The symbols move the elements like this.
at | l e y m a w
w470 | w678 w750 w828 w321 w237 w703
w625 | w423 w55 w189 w758 w745 w626
w93 | w55 w649 w545 w156 w341 w437
w241 | w502 w691 w128 w989 w148 w427
w360 | w708 w678 w291 w128 w628 w241
w777 | w960 w254 w626 w325 w423 w815
w393 | w758 w156 w23 w706 w254 w634
w703 | w691 w653 w321 w708 w596 w1
w562 | w156 w567 w479 w189 w166 w625
w45 | w6 w960 w106 w400 w623 w751
w649 | w545 w650 w96 w479 w944 w562
w874 | w304 w492 w407 w470 w400 w237
w265 | w567 w165 w430 w545 w548 w93
w254 | w626 w437 w393 w634 w189 w28
w135 | w237 w933 w734 w781 w407 w828
w24 | w265 w427 w165 w649 w947 w944
w908 | w427 w1 w277 w709 w128 w978
w13 | w360 w470 w678 w691 w124 w117
w479 | w745 w341 w658 w254 w562 w189
w492 | w407 w45 w6 w750 w380 w734
w691 | w128 w321 w898 w8 w117 w277
w658 | w625 w93 w55 w393 w479 w254
w815 | w441 w28 w325 w6 w755 w492
w709 | w650 w502 w947 w430 w978 w265
w96 | w166 w548 w131 w658 w649 w479
w755 | w927 w758 w815 w492 w960 w380
w828 | w596 w571 w781 w628 w470 w321
w131 | w562 w265 w567 w55 w96 w658
w545 | w151 w96 w166 w745 w93 w156
w437 | w393 w562 w156 w423 w151 w877
w634 | w623 w423 w706 w927 w28 w106
w380 | w874 w623 w492 w734 w441 w135
w653 | w321 w240 w124 w291 w781 w360
w165 | w430 w989 w425 w96 w24 w649
w628 | w1 w13 w360 w241 w321 w148
w750 | w828 w400 w571 w124 w734 w653
w877 | w634 w625 w423 w755 w23 w960
w978 | w501 w971 w709 w265 w989 w548
w745 | w877 w658 w625 w626 w156 w777
w148 | w971 w117 w241 w427 w708 w369
w341 | w658 w944 w93 w437 w567 w151
w751 | w750 w441 w400 w240 w933 w304
w240 | w124 w135 w237 w596 w304 w678
w400 | w571 w380 w874 w237 w751 w240
w944 | w93 w501 w649 w562 w430 w166
w106 | w933 w755 w927 w874 w45 w400
w960 | w106 w626 w755 w380 w706 w441
w502 | w947 w128 w369 w425 w971 w165
w427 | w165 w277 w989 w650 w369 w501
w678 | w291 w828 w596 w898 w13 w691
w708 | w8 w291 w148 w369 w1 w502
w947 | w548 w369 w24 w944 w709 w430
w898 | w908 w628 w1 w971 w691 w8
w933 | w734 w927 w751 w304 w6 w571
w548 | w131 w24 w265 w93 w650 w341
w501 | w649 w709 w650 w567 w425 w131
w571 | w781 w874 w304 w13 w750 w124
w369 | w24 w908 w427 w501 w502 w425
w304 | w653 w407 w240 w678 w571 w13
w23 | w28 w745 w877 w960 w393 w706
w277 | w989 w708 w8 w947 w908 w709
w423 | w706 w189 w777 w815 w877 w755
w151 | w254 w166 w437 w877 w55 w23
w124 | w628 w237 w13 w117 w653 w291
w989 | w425 w8 w978 w548 w427 w650
w325 | w380 w634 w623 w933 w815 w6
w596 | w117 w781 w703 w1 w678 w898
w425 | w944 w978 w501 w131 w165 w96
w441 | w400 w325 w380 w135 w927 w407
w706 | w45 w777 w960 w441 w634 w927
w117 | w241 w703 w691 w277 w291 w908
w291 | w148 w596 w117 w908 w360 w128
w758 | w815 w23 w28 w45 w626 w623
w407 | w240 w6 w135 w828 w874 w470
w626 | w755 w393 w758 w623 w777 w325
w734 | w470 w751 w750 w653 w135 w781
w781 | w703 w304 w653 w360 w828 w628
w623 | w492 w706 w45 w751 w325 w933
w971 | w709 w241 w502 w165 w8 w24
w8 | w978 w148 w971 w24 w277 w947
w927 | w751 w815 w441 w407 w106 w874
w55 | w189 w545 w151 w23 w658 w393
w128 | w369 w898 w908 w978 w241 w989
w28 | w325 w877 w634 w106 w758 w45
w189 | w777 w151 w254 w28 w625 w758
w567 | w479 w430 w341 w151 w131 w55
w650 | w96 w947 w548 w341 w501 w567
w156 | w23 w479 w745 w777 w437 w423
w166 | w437 w131 w562 w625 w545 w745
w237 | w13 w734 w470 w703 w240 w596
w1 | w277 w360 w708 w502 w898 w971
w430 | w341 w425 w944 w166 w265 w545
w321 | w898 w124 w628 w148 w703 w708
w6 | w135 w106 w933 w571 w492 w750

The rows follow the links: the fewer symbols apart two elements are, the more alike their rows tend to be.

Each row is also shifted at random along 5 hidden directions that mean nothing.

Some elements, each with a row of numbers:
w124 [ -12   46    1    2   39  -78  -27  -26    8  145    2  -41  -96  -71   -2  100  -49    6 -162  197   16  -39  -15    8  -36  -36   65  -41  -60  126   -9   59  -33  -12   -7   21   74   -4  -10   26  -42    8   29   10  -21  -37   23]
w628 [ 108   35  -20    9  -44   -1  -24  -26   25    3    1    3  -36  -61   -9    4  -31  -22  -32   26   -1    6   -7   18   14  -13   37  -19  -65    4   28   20    7    1   12   -2   53  -15  -15   23  -50    2    9   -2    6  -46   49]
w944 [ 116    1    3   27   48    9   -3    0  -20   -8   39  -27   37   25   27   22   37   -2  -25   -7  -35    2   26  -36  -46   52  -11   46   42   16  -11    9   34  -37   23  -32  -57  -32  -25    4   46  -21   -1  -31   48   36   45]
w706 [  85  -43   29  -32   33  -22   35   32  -24   29  -30   13    0   51   -8   -6    8   38   28   14   35  -15  -12    2    4  -27  -27  -16   53   13  -32  -17  -46   24  -39   30  -16   46   40  -23   26   13   -9   30  -47   32  -81]
w545 [  17  -14   30   13   94   12    6   15  -35  -34   28  -34   53   50   19   13   31   34    3  -36  -44   47   24  -31  -57   42  -31   48   55  -23  -36   -3   30  -45    9  -25  -66  -25   -8  -18   60  -19   10  -19   29   57   98]
w596 [ 117   43  -12   -1  -49   27  -37  -19   27  -18  -28  -35  -26  -58   -9  -16  -45  -21  177    9   16   -7  -29   35   90  -26   20  -20  -53  -19   41 -113  -19   30   24   20   59    4    4   19  -16   24   11    8  -19  -70 -311]
w380 [ 271  -41   29  -33   15  -40   40   25  -20   17  -27   53  -40   22  -27  -20  -11   41  -84    4   29   39  -11    6  -16  -46    2  -30    8  -18  -32   76  -39   24  -56   24   13   42   37  -11  -34   -3  -10   39  -51   21  214]
w658 [-180  -34  -16    5    5  -14   24   11   -2   53   20   18   45   52   19   38   56  -14 -121   22    9  -91   25  -30  -59   35  -26   16   58   79  -20   52   17  -15   -4  -14  -56    8  -15  -25   42   -3  -22  -22   20   49   23]
w625 [  22  -88  -42   -4 -182   56   65   27   18 -110   -9  148   56   84   -1 -140   71  -64   58 -208   40  -38   12  -11   68   15  -44    5   65  -99   44   23   11   69  -22  -17  -71   47    7   -3  -17  -15  -92    3   12   30   38]
w407 [  92  -26  -14  -71    7   30   -9   19   59  -36  -63   31  112    3  -68   14  -14   39  -78  -72   20  -45   -5   54  -57  -31  -66  -51  -45   -3  -33   14   21   -8  -32   29   50   25   32 -119   10   68   49   23  -46   -2   89]
w927 [-191  -21   12  -15    0  -90   33    8  -19  141  -15   29 -106   -1    0   40  -17    7 -136  151   59  -52  -21   -4   -3  -49   41  -46    8  102  -16   76  -72   33  -48   36   32   49   20   28  -39   -4  -22   33  -54    0   15]
w567 [-167  -11  -12   48  -68   11   24   -6  -25  -28   41   30  -34   29   44  -56   40  -53   61  -44   -9   13   14  -42   51   35   21   41   50  -38   37    4    4   20   21  -34  -62  -10  -25   69  -10  -47  -58  -22   48   14  -16]
w978 [ -69    8  -97   55 -183  -31    6  -41   47  122   49   66  -50  -28   46   30   47 -138 -180   93   42 -192   17  -31   17   38   58  -11   -6  151   74   94   11   28   30  -28  -16   -1  -68   68  -48  -21  -76  -41   61  -26 -102]
w971 [  51   28  -52   34  -73    3  -20  -32   34   34   35    8   -5  -37   19   27   16  -67 -101   32   -8  -70   15  -10  -11   31   31    5  -31   60   38   48   36  -12   32  -25    2  -29  -48   25  -26  -10  -15  -34   52  -25   14]
w24 [ 174   -3  -56   52 -137    8   13  -23   17    7   47   60  -25    1   38  -37   44  -96  -44  -21    8  -62   20  -32   36   42   34   19   13   18   62   51   23   22   28  -40  -40  -14  -50   63  -35  -36  -68  -36   61   -7    4]
w479 [  15  -13   27   36   38  -45   30    7  -61   73   32  -21  -67   45   54   16   32   -7   26   84    5  -10    7  -51   16   20   24   34   85   44   -6   -7  -36    9    2   -7  -64    7   -7   61   29  -42  -41   -7   12   40 -118]
w128 [-129   35  -48   27  -85   33  -29  -34   41  -47   28   25    7  -57   -4  -15   -5  -55  -66  -47  -27    3   13    6   -3   24   25    2  -68  -22   43   49   55  -14   32  -32   21  -39  -41   18  -52   -9   -2  -29   51  -39  155]
w93 [ -39    0   35   23   80   25    2   11  -47  -52   27  -51   28   42   29  -13   21   27  118  -41  -43   68   14  -32    0   37  -21   57   57  -54  -20  -59   15  -27   22  -21  -63  -26   -3   11   58  -25    4  -16   28   40  -41]
w96 [  54  -58  -86   -1 -147   68   20    3   70  -62   14  107  156   60   -3  -35   93  -83 -129 -163   11 -148   42  -10  -43   68  -67   11   30   17   29   74   82    2   13  -39  -68    2  -39  -65   22   16  -48  -43   61   38   89]
w874 [   3  -18    6  -35  -28    2   14   13   15  -40  -37   53  -11   -8  -41  -42  -27   25  -27  -53   19   46  -14   31    9  -48   -4  -38  -39  -60   -7   35  -13   25  -35   20   44   28   32  -25  -46   16    7   33  -42  -16  171]
w156 [  -6  -63   -5    7  -52   -2   57   22  -20  -30   20   86    9   70   11  -58   54  -19  -78  -81    8    8   22  -32  -12   20  -15   18   62  -38   -3   88    8   21  -27  -26  -69   19   -1    9  -10  -33  -58    0   19   55  227]
w441 [-158    5   54  -12   77  -87   18   11  -48  114  -17  -33 -125   -9    3   41  -43   47  -13  157   33   30  -30   -1   16  -56   43  -27   10   56  -31    6  -83   21  -38   42   36   37   34   39  -17   -9    4   40  -62   -3  -55]
w360 [  48    9  -68   -4 -166   61  -19  -25   76  -86  -13   76   43  -46  -31  -65   -1  -71   -6 -122    7  -36    0   35   42   -1    0  -26  -77  -53   64   18   46   26   20  -12   43   -6  -19  -12  -65   21  -15  -11   23  -58   54]
w400 [-126  -24   -5  -49  -57   45    5   15   38  -96  -55   60   51   -4  -55  -69  -22   19   53 -130   19   32  -16   50   29  -40  -37  -38  -44  -95    4  -12    4   30  -30   23   45   31   34  -55  -31   35   12   31  -43  -24   80]
w691 [ -36   39  -13  -21   22   84  -61  -15   54 -142  -12  -24  122  -51  -49  -11  -29   24   16 -141  -65   75   12   44  -52   18  -39    2  -90  -95   -1  -20   89  -57   32  -21   44  -54  -11  -78    1   32   73  -16   26  -30  200]
w237 [ 135   28   23    0   -4  -34   -4  -10  -15   28  -16  -13 -107  -49   -7  -12  -55   12   61   68   18   58  -30   18   61  -52   51  -27  -40  -19   12  -21  -49   29  -13   27   59   15   19   50  -56   -5    3   31  -39  -47  -48]
w241 [  32   57   -2   47  -28    2  -26  -35  -12  -15   36  -33  -89  -63   26  -19  -30  -36   78   33  -31   70   -9   -9   57    4   66   18  -43  -35   45  -23    0    0   37  -23   21  -40  -30   87  -48  -34   -4  -13   35  -51  -22]
w755 [-244  -37    8  -38   43  -57   28   22    1   99  -23   31    0   28  -19   58    6   31 -202   78   37  -65    1   -1  -78  -26  -14  -38   16   94  -49   96  -24   -3  -51   27    6   37   22  -45    5   18    6   20  -41   34  144]
w135 [ -37   -9    4   -8 -100   -5   27   -1    0  -46  -23   76  -93  -26  -23  -95  -32  -14   55  -53   31   76  -28   23   86  -58   39  -35  -40  -97   35   24  -40   62  -30   17   47   31   25   49  -95  -16  -34   39  -34  -44  116]
w502 [ -93   25  -64   22 -116   67  -35  -28   60  -60   13   14   68  -32    4  -24   20  -77   48  -81  -11  -68   10   13   30   39   -9    8  -38   -9   60  -39   57    2   49  -27    4  -30  -38    0   -5   14  -12  -37   54  -38 -128]
w369 [-147   14  -79   17 -124   70  -32  -27   75  -71   14   37  100  -26   -5  -21   30  -78  -31 -109  -15  -82   22   13   -2   48  -20    4  -44   -5   54    9   78   -8   44  -34   -1  -33  -47  -28  -10   19   -8  -42   60  -28   -2]
w571 [-119  -10  -51  -37 -127   27   -6   -4   71  -12  -53   64   32  -28  -43  -29  -16  -39    2  -46   57  -96  -22   54   47  -40  -17  -63  -56   10   39  -14   -8   48  -16   29   63   40   16  -40  -42   50   -7   18  -37  -52 -132]

Start, symbols taken left to right, then the element you end at.
Answers are names.
[ 210  -42   15   69 -133  -39   82    8  -81    6   47   83 -179   57   74 -131   39  -74  161   -8   38   58  -10  -65  160   -1   72   38  106  -76   64   -1  -79   96   -9  -21  -84   38   -3  171  -60  -93 -137    8   18   15 -103]
w w m m m => w828
[ -58  -11   49  -10   58  -94   35   13  -52  121   -9   -2 -132    4    5   31  -29   40  -74  150   37   25  -22  -14    2  -54   49  -29   23   57  -32   54  -81   24  -49   35   21   38   30   46  -30  -19  -13   41  -56   10   51]
e e m l m e => w874
[  36  -72  -10  -15  -85  -40   71   24  -10   37   -9  113  -43   55   -5  -47   33  -20 -124  -16   57  -39   -3  -16    7  -26    3  -27   47   10   -1  110  -37   51  -57    9  -28   58   16   13  -43  -17  -64   23  -27   33  171]
a m a e w => w441
[ 290   14  -36   13  -49   45  -19  -20   38  -84   25   34   55  -25  -14  -24    9  -29  -92 -100  -43   31   25    3  -41   35   -3   14  -50  -52   20   68   72  -30   22  -39    1  -40  -33  -16  -32   -9    8  -28   52   -8  286]
y l a y l => w425
[-105  -28    9  -42  -23   11   14   20   16  -46  -47   40   19    8  -41  -43  -21   28   31  -68   27   23  -18   36   20  -42  -28  -38  -17  -55   -9   -8  -18   29  -35   25   35   36   39  -42  -20   27    6   34  -50   -9   45]
m a e w e => w407
[  11    4  -31   28  -31   33  -12  -12   15  -25   31    0   57   14   22    1   42  -42  -19  -42  -25  -42   26  -21  -20   53  -14   32   17   11   19    4   49  -21   34  -35  -43  -29  -38    1   25  -10  -12  -37   57   14  -12]
l l e y a l => w562
[-203  -56  -26  -33  -52   -4   30   25   25   44  -36   49   55   56  -11    5   39  -17  -26   -6   65 -138   -1    9    4   -7  -47  -30   51   71   -6   -8  -22   39  -27   26  -22   55   18  -50   34   37  -30    9  -35   24 -195]
m a y w => w933
[-223  -50   -2  -32    3    0   29   28    6   14  -26   36   56   54  -13    4   29   14  -51  -25   32  -61    3    2  -30   -3  -46  -14   41   27  -28   16   -7   11  -29   16  -25   37   21  -53   34   22  -10   12  -28   39  -10]
m a y a => w815
[  45   13    5  -49   68   -8  -27    2   34   21  -38  -19   46  -35  -51   66  -40   52 -130   33   -2   -9   -8   41  -80  -31  -23  -42  -65   40  -39   37   14  -34  -22   26   68   -1   17  -79   -3   48   66   18  -37  -15  141]
e w w m m => w427
[  90   10  -60   21  -63   29  -22  -19   47    8   26    7   72   -6   12   28   40  -59  -81  -16   -9 -105   25   -9  -35   52  -15   13   -7   64   28   20   56  -22   37  -26  -24  -29  -46  -18   20    8   -8  -43   57   -3  -45]
l w l l m => w626
[ 271   18   32   61   53  -39   14   -7  -70   45   61  -47  -93   15   64    9   17  -12   47   86  -28   54   10  -61   20   34   52   58   61   12    4   -5  -23  -13   24  -27  -61  -27  -24   98   13  -66  -33  -21   41   26  -41]
e l a w y l => w437
[ 187   -6   51    9  140    6   -2   18  -53   -7   16  -84   49   57   29   33   21   53  108   11  -36   33   13  -29  -30   37  -39   52   79   -3  -49  -81    1  -41   16   -7  -66  -16    9  -15  100   -9   22  -16   10   59 -139]
e a l e a w => w479
[ -99  -50   -6  -18  -78  -47   53   17   -3   61  -20   86  -64   29   -6  -30   11  -18  -77   30   65  -49  -12    1   32  -42   15  -39   26   28    6   69  -53   59  -49   23    3   62   22   18  -45   -5  -53   29  -43    8   35]
w w a w => w781
